Here is a tiny trained network, its code and every weight. The questions are about switching its units off for an input and a class, where a switched-off unit gives its printed mean instead of its output.

import numpy as np


def w(rows, s, z=0):
    codes = np.array(rows[::2]) - 128.0
    scale = np.full(codes.shape[1], s)
    scale[-1] = z or s
    return codes * scale


def norm(h):
    return h / np.sqrt((h * h).mean(-1, keepdims=True) + 1e-5)


def f(y):
    return np.maximum(y, 0)


def log_softmax(a):
    a = a - a.max(-1, keepdims=True)
    return a - np.log(np.exp(a).sum(-1, keepdims=True))


def net(x, mask):
    res = np.array(x, float).reshape(1, 7) / 4 @ E
    u = 0
    for l in range(3):
        y = f(norm(res) @ A[l][:, :-1].T + A[l][:, -1])
        res = res + np.where(mask[u : u + 10], y, B[l][:, -1]) @ B[l][:, :-1]
        u += 10
    return log_softmax(norm(res)[-1] @ U[:, :-1].T + U[:, -1])


A, B = {}, {}
E = w([
[54,131,103,83,187,145,19,106,49],'x0',
[124,131,129,128,128,130,132,122,127],'x1',
[127,128,130,128,127,126,128,128,130],'x2',
[130,126,126,127,128,129,127,130,130],'x3',
[184,192,202,111,253,139,102,124,184],'x4',
[117,113,200,17,19,157,72,116,183],'x5',
[119,111,99,126,139,12,101,39,186],'x6',
],0.0033)
A[0] = w([
[55,113,80,183,73,127,134,99,104,31],'0.n1',
[132,144,86,140,168,134,165,118,120,5],'0.n2',
[133,182,151,128,175,143,56,118,161,177],'0.n3',
[95,170,141,85,56,134,120,126,170,21],'0.n4',
[167,165,130,145,123,181,141,190,96,38],'0.n5',
[190,60,167,147,94,88,255,170,199,23],'0.n6',
[161,150,134,116,107,168,138,183,83,2],'0.n7',
[169,80,85,107,152,46,132,51,169,60],'0.n8',
[135,146,161,155,156,132,97,138,160,17],'0.n9',
[96,118,113,112,144,139,119,145,148,41],'0.n10',
],0.0044,0.003)
B[0] = w([
[157,65,80,40,111,105,158,192,103,189],'0.n1',
[158,83,177,159,123,82,108,175,89,140],'0.n2',
[118,63,73,39,105,116,202,148,102,251],'0.n3',
[192,38,157,155,90,134,93,117,89,170],'0.n4',
[31,101,139,136,136,135,137,135,172,179],'0.n5',
[145,249,21,123,98,179,3,102,100,240],'0.n6',
[21,99,138,168,123,136,131,154,170,160],'0.n7',
[30,124,155,151,134,166,133,204,167,204],'0.n8',
[156,109,134,73,182,135,145,138,131,140],'0.n9',
[142,115,122,168,136,123,109,122,117,128],'0.n10',
],0.0042,0.0029)
A[1] = w([
[99,119,160,69,79,161,111,113,137,157],'1.n1',
[73,144,128,139,59,152,95,76,123,77],'1.n2',
[121,115,107,125,116,6,136,12,191,111],'1.n3',
[211,233,253,94,253,133,108,129,172,76],'1.n4',
[134,139,81,223,149,66,233,143,87,91],'1.n5',
[125,101,52,156,104,157,60,141,102,117],'1.n6',
[132,123,175,161,115,124,145,78,109,39],'1.n7',
[243,202,138,195,53,129,186,80,197,1],'1.n8',
[128,236,141,128,108,143,105,93,97,18],'1.n9',
[114,145,182,178,142,252,144,127,113,9],'1.n10',
],0.0037,0.0021)
B[1] = w([
[180,129,151,199,195,104,154,111,108,251],'1.n1',
[177,138,138,157,189,105,177,119,126,186],'1.n2',
[52,175,169,162,129,204,157,226,169,205],'1.n3',
[130,48,4,65,85,80,235,98,147,235],'1.n4',
[198,107,210,152,108,139,110,93,132,231],'1.n5',
[149,166,125,77,181,121,182,84,159,230],'1.n6',
[134,124,135,137,138,97,134,138,134,128],'1.n7',
[142,210,81,141,130,222,13,129,137,191],'1.n8',
[128,132,99,146,114,168,121,72,88,139],'1.n9',
[42,170,149,175,133,138,158,158,199,170],'1.n10',
],0.0044,0.0027)
A[2] = w([
[54,156,152,161,118,63,92,101,191,23],'2.n1',
[138,153,121,66,207,143,119,75,187,135],'2.n2',
[113,93,70,122,17,97,140,123,61,50],'2.n3',
[114,175,101,82,169,102,41,112,38,2],'2.n4',
[155,135,149,213,188,89,124,115,86,39],'2.n5',
[58,101,113,76,203,141,45,90,61,98],'2.n6',
[122,155,166,153,99,216,175,182,69,110],'2.n7',
[173,127,255,70,76,149,79,102,184,104],'2.n8',
[152,173,90,215,202,147,174,158,83,139],'2.n9',
[104,135,101,195,156,34,117,115,171,111],'2.n10',
],0.0049,0.0024)
B[2] = w([
[57,137,189,133,196,208,136,215,107,156],'2.n1',
[113,121,67,154,84,117,181,171,61,219],'2.n2',
[175,130,94,63,253,94,207,126,149,215],'2.n3',
[202,167,130,214,45,193,100,142,188,169],'2.n4',
[168,51,199,84,102,134,95,41,92,161],'2.n5',
[207,224,104,184,54,153,132,117,214,242],'2.n6',
[60,142,132,125,185,72,97,109,191,247],'2.n7',
[143,73,172,207,190,68,86,69,9,203],'2.n8',
[127,90,197,76,60,87,51,97,98,253],'2.n9',
[88,117,197,96,125,191,112,158,98,181],'2.n10',
],0.0049,0.0035)
U = w([
[190,227,75,164,72,175,83,117,167,254],'0',
[152,83,55,40,165,92,229,134,125,180],'1',
[177,56,212,149,130,96,77,66,60,46],'2',
[2,143,175,142,165,163,130,196,169,13],'3',
],0.013,0.0008)

Each question gives the input, the list of numbers given to net, and the class t.
The units are the neurons (one row each of A and B). Each row of codes is followed by its name. A weight is (code - 128) times the scale printed after its matrix; where a second scale follows, it is the last column's (A, B and U).
mask holds one flag per neuron, layer by layer. A switched-off neuron (its flag False) gives its mean, the last column of its row in B, instead of its output. The means were averaged over made-up inputs and are rounded, as every weight is.
A unit's drop is (log p(t) with every unit on - log p(t) with that unit switched off) / (log p(t) with every unit on - log p(t) with every unit switched off).
The circuit of an input: a set's keep is (log p(t) with only the set's units on - log p(t) with every unit switched off) / (log p(t) with every unit on - log p(t) with every unit switched off). Starting from the 12 units with the biggest drops (on a tie, the unit counted first), units are removed one at a time, each time the one whose removal leaves the highest keep (on an exact tie, the one counted first), for as long as the keep stays at least 0.8.
units of the circuit, in order: the units of the circuit, biggest drop first
top k neurons: the k neurons with the biggest drops, biggest first
top k neurons in layer l: the k neurons of layer l with the biggest drops, biggest first
input [-2,-7,7,-5,0,1,3], class 3: units of the circuit, in order => [0.n8]
input [8,-3,-4,-6,1,-8,-8], class 0: top 2 neurons => [2.n6; 2.n4]
input [-2,1,6,5,-4,5,7], class 3: top 2 neurons in layer 1 => [1.n3; 1.n5]
input [-5,6,-7,-2,8,1,-8], class 1: top 2 neurons in layer 1 => [1.n4; 1.n3]
input [7,-1,-8,1,8,2,8], class 1: top 2 neurons in layer 2 => [2.n2; 2.n7]
input [1,-2,-6,8,-8,8,-7], class 1: top 2 neurons in layer 2 => [2.n3; 2.n9]
input [-5,-2,7,-2,-2,2,7], class 3: top 2 neurons in layer 2 => [2.n1; 2.n6]
input [5,-5,-7,2,2,0,6], class 3: top 4 neurons => [1.n3; 0.n6; 0.n8; 2.n1]
input [-5,8,5,8,4,-7,7], class 2: top 3 neurons => [1.n5; 2.n9; 2.n5]
input [0,2,3,2,2,-7,8], class 3: top 3 neurons => [1.n3; 0.n8; 2.n1]
input [-3,3,-5,-8,4,-7,6], class 2: top 2 neurons => [1.n5; 2.n5]
input [5,6,8,4,6,5,-5], class 1: top 2 neurons in layer 1 => [1.n4; 1.n8]
input [-7,8,7,7,-4,-8,-7], class 2: top 3 neurons => [2.n9; 1.n5; 2.n6]
input [7,6,7,-2,4,7,-5], class 0: top 2 neurons => [2.n6; 1.n5]
input [-6,2,-5,-7,-1,7,5], class 2: units of the circuit, in order => [2.n8]
input [6,-2,7,6,6,1,-1], class 0: top 2 neurons in layer 2 => [2.n6; 2.n4]
input [0,5,5,5,5,4,7], class 3: top 2 neurons => [1.n3; 0.n8]
input [-3,-1,1,7,-5,2,-6], class 3: top 3 neurons in layer 0 => [0.n3; 0.n7; 0.n5]
input [5,-2,2,4,6,-3,-1], class 1: top 3 neurons => [1.n4; 0.n6; 1.n8]
input [1,-8,-7,7,8,6,-3], class 1: units of the circuit, in order => [1.n4]
